Here is a tiny trained network, its code and every weight. The questions are about switching its units off for an input and a target symbol, where a switched-off unit gives its printed mean instead of its output.

import numpy as np


def w(rows, s, z=0):
    codes = np.array(rows[::2]) - 128.0
    scale = np.full(codes.shape[1], s)
    scale[-1] = z or s
    return codes * scale


def f(y):
    return y / 2 * (1 + np.tanh(0.7978845608 * (y + 0.044715 * y**3)))


def softmax(a):
    e = np.exp(a - a.max(-1, keepdims=True))
    return e / e.sum(-1, keepdims=True)


def log_softmax(a):
    a = a - a.max(-1, keepdims=True)
    return a - np.log(np.exp(a).sum(-1, keepdims=True))


def net(x, mask):
    ids = ['αβγεζηθλμξστφψω'.index(c) for c in x.split()]
    T = len(ids)
    res = E[ids] + P[:T]
    q, k, v = (res @ M[0].T for M in (Q, K, V))
    z = softmax(np.where(np.tri(T) > 0, q @ k.T / 3**0.5, -1e9)) @ v
    res = res + np.where(mask[0], z, O[0][:, -1]) @ O[0][:, :-1]
    y = f(res @ A[0][:, :-1].T + A[0][:, -1])
    res = res + np.where(mask[1:17], y, B[0][:, -1]) @ B[0][:, :-1]
    return log_softmax(res[-1] @ U[:, :-1].T + U[:, -1])


Q, K, V, O, A, B = {}, {}, {}, {}, {}, {}
E = w([
[131,146,57],'α',
[82,132,69],'β',
[172,196,134],'γ',
[84,131,179],'ε',
[88,130,175],'ζ',
[127,197,148],'η',
[115,124,63],'θ',
[82,135,175],'λ',
[190,240,147],'μ',
[60,163,191],'ξ',
[151,124,44],'σ',
[154,37,75],'τ',
[15,254,157],'φ',
[221,150,198],'ψ',
[204,49,201],'ω',
],0.0082)
P = w([
[74,151,155],'0',
[92,161,148],'1',
[105,169,145],'2',
[126,171,140],'3',
[143,172,139],'4',
[159,171,134],'5',
[177,173,130],'6',
[197,173,128],'7',
[217,173,117],'8',
[233,168,116],'9',
[254,169,110],'10',
],0.0058)
Q[0] = w([
[174,146,3],'H1',
[139,227,79],'H1',
[225,251,239],'H1',
],0.02)
K[0] = w([
[102,87,55],'H1',
[142,123,42],'H1',
[255,109,134],'H1',
],0.027)
V[0] = w([
[137,130,138],'H1',
[148,68,255],'H1',
[105,34,120],'H1',
],0.014)
O[0] = w([
[127,124,131,139],'H1',
[253,132,133,100],'H1',
[164,139,48,2],'H1',
],0.017,0.0051)
A[0] = w([
[113,119,173,114],'N1',
[137,113,131,50],'N2',
[149,128,110,182],'N3',
[153,156,148,147],'N4',
[129,128,127,130],'N5',
[112,153,129,85],'N6',
[136,115,124,87],'N7',
[120,5,113,102],'N8',
[146,128,88,80],'N9',
[94,129,138,193],'N10',
[127,129,120,233],'N11',
[134,118,127,32],'N12',
[109,197,114,60],'N13',
[125,132,152,84],'N14',
[118,116,109,253],'N15',
[160,144,102,161],'N16',
],0.022,0.0036)
B[0] = w([
[98,126,178,250],'N1',
[126,156,143,117],'N2',
[114,152,84,143],'N3',
[169,68,144,205],'N4',
[129,129,127,127],'N5',
[126,166,125,165],'N6',
[130,148,141,117],'N7',
[252,213,166,136],'N8',
[93,130,166,129],'N9',
[104,112,84,255],'N10',
[109,110,92,146],'N11',
[132,151,146,112],'N12',
[145,211,124,179],'N13',
[143,134,163,174],'N14',
[96,82,92,150],'N15',
[124,139,65,161],'N16',
],0.034,0.0083)
U = w([
[47,82,53,209],'α',
[77,106,66,115],'β',
[80,89,107,128],'γ',
[107,89,107,106],'ε',
[109,93,112,72],'ζ',
[108,145,120,24],'η',
[114,146,118,42],'θ',
[112,110,117,68],'λ',
[72,109,182,145],'μ',
[114,146,156,255],'ξ',
[103,210,126,100],'σ',
[184,235,115,246],'τ',
[116,253,144,96],'φ',
[182,101,173,40],'ψ',
[179,99,67,170],'ω',
],0.0058,0.004)

Each question gives the input, a string of symbols that net reads in full, and the target symbol t.
The units are the heads (3 rows each of Q, K, V and O) and the neurons (one row each of A and B). Each row of codes is followed by its name. A weight is (code - 128) times the scale printed after its matrix; where a second scale follows, it is the last column's (O, A, B and U).
mask holds one flag per unit, heads first, then neurons. A switched-off unit (its flag False) gives its mean, the last column of its rows in O or B, instead of its output. The means were averaged over made-up inputs and are rounded, as every weight is.
A unit's drop is (log p(t) with every unit on - log p(t) with that unit switched off) / (log p(t) with every unit on - log p(t) with every unit switched off).
The circuit of an input: a set's keep is (log p(t) with only the set's units on - log p(t) with every unit switched off) / (log p(t) with every unit on - log p(t) with every unit switched off). Starting from the 12 units with the biggest drops (on a tie, the unit counted first), units are removed one at a time, each time the one whose removal leaves the highest keep (on an exact tie, the one counted first), for as long as the keep stays at least 0.8.
units of the circuit, in order: the units of the circuit, biggest drop first
unit that matters most: the unit with the biggest drop
k most important neurons: the k neurons with the biggest drops, biggest first
drop of u: that unit's drop, to one decimal
input ψ μ ξ ψ φ, target ψ: units of the circuit, in order : H1; N4; N10
input ξ γ ξ γ θ ψ θ ξ ω φ, target ω: units of the circuit, in order : H1; N4; N16
input η λ ε γ θ β, target α: units of the circuit, in order : H1; N15; N10
input τ ε μ, target τ: unit that matters most : N13
input ξ σ θ μ α λ α λ ξ ω ξ, target ω: 2 most important neurons : N4; N16
input μ η ξ, target μ: units of the circuit, in order : N1; H1
input β α ξ σ σ ξ, target α: 3 most important neurons : N10; N8; N15
input θ ξ θ μ β α β τ ξ μ, target τ: 2 most important neurons : N13; N10
input τ τ β ψ γ ψ φ σ μ, target φ: 2 most important neurons : N13; N4
input ω σ ψ ε μ α ψ ζ τ φ ε, target ψ: units of the circuit, in order : H1; N10; N4
input λ θ μ ε γ θ β θ φ, target φ: units of the circuit, in order : N13; H1
input μ μ γ, target μ: units of the circuit, in order : H1; N1
input μ μ μ ω ψ, target ω: 3 most important neurons : N16; N4; N1
input ω μ φ ε α, target α: 3 most important neurons : N10; N15; N8
input φ μ ξ β, target α: 2 most important neurons : N10; N15
input α τ μ τ ξ ε, target μ: unit that matters most : N1
input μ μ θ μ γ τ γ ξ φ ω λ, target ω: 3 most important neurons : N4; N16; N1
input μ μ ξ ξ β μ μ μ μ η, target μ: drop of H1 : 0.9
input σ φ μ ξ τ η γ η ω ξ, target ω: drop of N4 : 0.2
input μ ξ ε γ λ μ γ, target μ: unit that matters most : H1
input ω β η λ μ λ, target μ: drop of N8 : 0.1
